Below is a small trained network, with its code and all its weights. Each question gives an input and a class and asks what happens when units are switched off, that is, made to give their printed mean instead of their output.

import numpy as np


def w(rows, s, z=0):
    codes = np.array(rows[::2]) - 128.0
    scale = np.full(codes.shape[1], s)
    scale[-1] = z or s
    return codes * scale


def norm(h):
    return h / np.sqrt((h * h).mean(-1, keepdims=True) + 1e-5)


def f(y):
    return np.maximum(y, 0)


def log_softmax(a):
    a = a - a.max(-1, keepdims=True)
    return a - np.log(np.exp(a).sum(-1, keepdims=True))


def net(x, mask):
    res = np.array(x, float).reshape(1, 4) / 4 @ E
    u = 0
    for l in range(2):
        y = f(norm(res) @ A[l][:, :-1].T + A[l][:, -1])
        res = res + np.where(mask[u : u + 4], y, B[l][:, -1]) @ B[l][:, :-1]
        u += 4
    return log_softmax(norm(res)[-1] @ U[:, :-1].T + U[:, -1])


A, B = {}, {}
E = w([
[95,121,140,146,246,1,148,103],'x0',
[183,136,240,154,73,82,132,49],'x1',
[141,104,137,154,130,145,124,127],'x2',
[129,181,131,204,40,150,236,139],'x3',
],0.0035)
A[0] = w([
[195,125,229,30,146,172,3,86,148],'0.n0',
[196,166,63,90,136,224,103,217,224],'0.n1',
[111,124,182,101,67,162,144,78,18],'0.n2',
[43,136,116,189,199,89,197,193,247],'0.n3',
],0.0049,0.0013)
B[0] = w([
[151,117,31,68,85,174,101,231,254],'0.n0',
[157,108,225,148,163,21,146,46,247],'0.n1',
[105,244,58,255,63,230,101,152,168],'0.n2',
[154,48,57,91,63,202,117,212,247],'0.n3',
],0.0057,0.0045)
A[1] = w([
[135,116,189,152,115,107,191,115,254],'1.n0',
[200,107,151,109,46,99,254,61,225],'1.n1',
[239,69,215,36,113,44,44,51,122],'1.n2',
[191,85,92,70,200,97,9,140,208],'1.n3',
],0.0046,0.00083)
B[1] = w([
[68,114,126,99,207,97,128,150,165],'1.n0',
[77,74,152,52,253,61,76,55,200],'1.n1',
[185,210,79,175,23,195,163,177,222],'1.n2',
[82,168,232,212,146,101,194,25,255],'1.n3',
],0.0062,0.0064)
U = w([
[137,254,189,193,95,126,167,83,23],'0',
[32,40,167,76,248,75,131,79,121],'1',
[159,106,62,74,94,177,103,251,247],'2',
],0.0088,0.0012)

Each question gives the input, the list of numbers given to net, and the class t.
The units are the neurons (one row each of A and B). Each row of codes is followed by its name. A weight is (code - 128) times the scale printed after its matrix; where a second scale follows, it is the last column's (A, B and U).
mask holds one flag per neuron, layer by layer. A switched-off neuron (its flag False) gives its mean, the last column of its row in B, instead of its output. The means were averaged over made-up inputs and are rounded, as every weight is.
A unit's drop is (log p(t) with every unit on - log p(t) with that unit switched off) / (log p(t) with every unit on - log p(t) with every unit switched off).
The circuit of an input: a set's keep is (log p(t) with only the set's units on - log p(t) with every unit switched off) / (log p(t) with every unit on - log p(t) with every unit switched off). Starting from all 8 units, units are removed one at a time, each time the one whose removal leaves the highest keep (on an exact tie, the one counted first), for as long as the keep stays at least 0.8.
units of the circuit, in order: the units of the circuit, biggest drop first
k most important neurons: the k neurons with the biggest drops, biggest first
k most important neurons of layer l: the k neurons of layer l with the biggest drops, biggest first
drop when u is switched off: that unit's drop, to one decimal
input [0,-3,-1,1], class 1: 3 most important neurons => (0.n1, 1.n1, 0.n0)
input [8,-3,1,8], class 2: units of the circuit, in order => (0.n3)
input [0,-5,-5,-6], class 0: units of the circuit, in order => (1.n3, 1.n1)
input [-3,-6,-3,1], class 1: units of the circuit, in order => (1.n1, 0.n1)
input [-7,-2,-3,-1], class 0: 3 most important neurons => (1.n2, 0.n1, 0.n3)
input [4,-1,-7,1], class 2: 2 most important neurons => (0.n3, 0.n1)
input [-3,0,-5,-8], class 0: 2 most important neurons => (1.n3, 0.n3)
input [0,1,6,-5], class 2: 3 most important neurons => (0.n0, 0.n1, 1.n1)
input [1,-3,-4,7], class 2: 2 most important neurons => (0.n3, 1.n3)
input [0,-6,-3,-2], class 0: 2 most important neurons of layer 0 => (0.n1, 0.n0)
input [-7,-2,4,-1], class 0: 2 most important neurons => (0.n1, 1.n2)
input [-1,8,2,-7], class 2: 2 most important neurons => (0.n0, 0.n1)
input [1,7,1,4], class 1: 2 most important neurons => (1.n1, 1.n2)
input [4,7,-2,3], class 1: most important neuron of layer 1 => (1.n1)
input [8,-1,-5,8], class 2: 2 most important neurons => (0.n3, 0.n1)
input [4,1,1,6], class 1: 3 most important neurons => (0.n0, 1.n2, 1.n1)
input [2,0,-6,8], class 2: 3 most important neurons => (0.n1, 0.n3, 1.n3)
input [1,-3,5,6], class 2: 2 most important neurons => (0.n3, 1.n3)
input [-1,8,-1,-3], class 2: 2 most important neurons of layer 0 => (0.n0, 0.n1)
input [-5,3,0,-3], class 2: units of the circuit, in order => (0.n0)
input [-5,0,6,-3], class 0: 2 most important neurons => (0.n1, 0.n3)
input [-1,-7,-7,-4], class 0: 2 most important neurons of layer 0 => (0.n1, 0.n0)
input [-8,-5,5,-6], class 0: drop when 1.n3 is switched off => 0.2
input [6,3,-2,6], class 1: drop when 0.n1 is switched off => 0.0
input [6,-5,1,5], class 2: drop when 0.n3 is switched off => 0.1
input [-5,-7,-4,7], class 1: drop when 0.n1 is switched off => 0.9
input [6,7,-3,-3], class 0: units of the circuit, in order => (1.n2)
